Here is a tiny trained network, its code and every weight. The questions are about switching its units off for an input and a class, where a switched-off unit gives its printed mean instead of its output.

import numpy as np


def w(rows, s, z=0):
    codes = np.array(rows[::2]) - 128.0
    scale = np.full(codes.shape[1], s)
    scale[-1] = z or s
    return codes * scale


def f(y):
    return y / 2 * (1 + np.tanh(0.7978845608 * (y + 0.044715 * y**3)))


def log_softmax(a):
    a = a - a.max(-1, keepdims=True)
    return a - np.log(np.exp(a).sum(-1, keepdims=True))


def net(x, mask):
    res = np.array(x, float).reshape(1, 5) / 4 @ E
    y = f(res @ A[0][:, :-1].T + A[0][:, -1])
    res = res + np.where(mask, y, B[0][:, -1]) @ B[0][:, :-1]
    return log_softmax(res[-1] @ U[:, :-1].T + U[:, -1])


A, B = {}, {}
E = w([
[81,174,87],'x0',
[228,254,108],'x1',
[169,185,188],'x2',
[68,188,99],'x3',
[136,168,202],'x4',
],0.0081)
A[0] = w([
[178,149,84,118],'n1',
[163,117,122,125],'n2',
[135,73,195,121],'n3',
[138,97,106,165],'n4',
[65,113,164,215],'n5',
[131,118,118,180],'n6',
[122,83,108,90],'n7',
[203,131,121,168],'n8',
[140,122,105,124],'n9',
[102,152,117,108],'n10',
[184,96,98,255],'n11',
[110,106,89,165],'n12',
[148,71,230,108],'n13',
[135,91,77,166],'n14',
[48,113,121,113],'n15',
[128,109,123,118],'n16',
[168,193,129,197],'n17',
[187,145,94,93],'n18',
[4,111,143,71],'n19',
[113,193,111,118],'n20',
[101,123,115,147],'n21',
[84,121,105,91],'n22',
[109,32,105,42],'n23',
[149,136,118,101],'n24',
[181,112,148,67],'n25',
[111,102,85,176],'n26',
[85,137,144,78],'n27',
[164,141,90,114],'n28',
[139,159,167,7],'n29',
[214,149,73,85],'n30',
],0.016,0.0046)
B[0] = w([
[101,85,107,185],'n1',
[128,122,143,144],'n2',
[176,195,96,217],'n3',
[141,100,131,169],'n4',
[90,109,71,229],'n5',
[131,108,123,150],'n6',
[168,104,145,176],'n7',
[98,102,163,205],'n8',
[126,116,140,134],'n9',
[114,148,133,143],'n10',
[174,93,105,215],'n11',
[143,106,163,184],'n12',
[147,252,131,241],'n13',
[131,82,159,192],'n14',
[102,127,161,213],'n15',
[142,123,130,139],'n16',
[132,130,59,254],'n17',
[91,89,130,181],'n18',
[56,101,181,251],'n19',
[109,156,72,197],'n20',
[121,114,136,155],'n21',
[131,132,156,164],'n22',
[231,67,162,252],'n23',
[119,122,134,133],'n24',
[124,147,147,156],'n25',
[142,100,168,193],'n26',
[112,137,128,141],'n27',
[103,104,120,161],'n28',
[104,171,147,148],'n29',
[73,61,114,214],'n30',
],0.029,0.008)
U = w([
[105,141,166,179],'0',
[164,167,52,84],'1',
[219,105,128,99],'2',
[168,250,145,120],'3',
[151,153,120,16],'4',
[145,93,57,125],'5',
[188,100,39,253],'6',
],0.012,0.0052)

Each question gives the input, the list of numbers given to net, and the class t.
The units are the neurons (one row each of A and B). Each row of codes is followed by its name. A weight is (code - 128) times the scale printed after its matrix; where a second scale follows, it is the last column's (A, B and U).
mask holds one flag per neuron, in row order. A switched-off neuron (its flag False) gives its mean, the last column of its row in B, instead of its output. The means were averaged over made-up inputs and are rounded, as every weight is.
A unit's drop is (log p(t) with every unit on - log p(t) with that unit switched off) / (log p(t) with every unit on - log p(t) with every unit switched off).
The circuit of an input: a set's keep is (log p(t) with only the set's units on - log p(t) with every unit switched off) / (log p(t) with every unit on - log p(t) with every unit switched off). Starting from the 12 units with the biggest drops (on a tie, the unit counted first), units are removed one at a time, each time the one whose removal leaves the highest keep (on an exact tie, the one counted first), for as long as the keep stays at least 0.8.
units of the circuit, in order: the units of the circuit, biggest drop first
unit that matters most: the unit with the biggest drop
k most important neurons: the k neurons with the biggest drops, biggest first
drop of u: that unit's drop, to one decimal
input [-3,6,-6,8,-6], class 5: unit that matters most => n23
input [-2,-3,4,6,0], class 0: 3 most important neurons => (n13; n17; n3)
input [-8,5,4,-8,-3], class 5: 3 most important neurons => (n30; n8; n11)
input [5,-1,4,5,2], class 1: 2 most important neurons => (n13; n20)
input [5,5,3,3,-6], class 5: 2 most important neurons => (n30; n23)
input [-7,1,2,-1,-8], class 2: 2 most important neurons => (n5; n17)
input [-1,-7,7,-3,-4], class 3: 2 most important neurons => (n13; n3)
input [0,0,5,8,-7], class 1: 3 most important neurons => (n23; n30; n19)
input [-8,5,-3,-1,-1], class 5: 3 most important neurons => (n23; n30; n8)
input [1,2,5,5,7], class 1: 2 most important neurons => (n17; n13)
input [6,-8,-5,-3,1], class 2: 2 most important neurons => (n23; n7)
input [2,1,5,2,5], class 1: 2 most important neurons => (n13; n17)
input [4,-4,-8,5,-4], class 0: 2 most important neurons => (n19; n15)
input [-6,-7,1,6,8], class 3: units of the circuit, in order => (n13)
input [6,8,-4,-3,-3], class 5: drop of n30 => 0.2
input [-8,-8,-3,-5,-1], class 2: drop of n23 => 3.8
input [-3,6,5,8,-1], class 5: drop of n8 => 0.1
input [6,-6,-8,-3,-8], class 2: drop of n23 => 0.9
input [-8,-8,1,7,7], class 3: 2 most important neurons => (n13; n3)
input [1,-2,6,2,-8], class 2: unit that matters most => n17
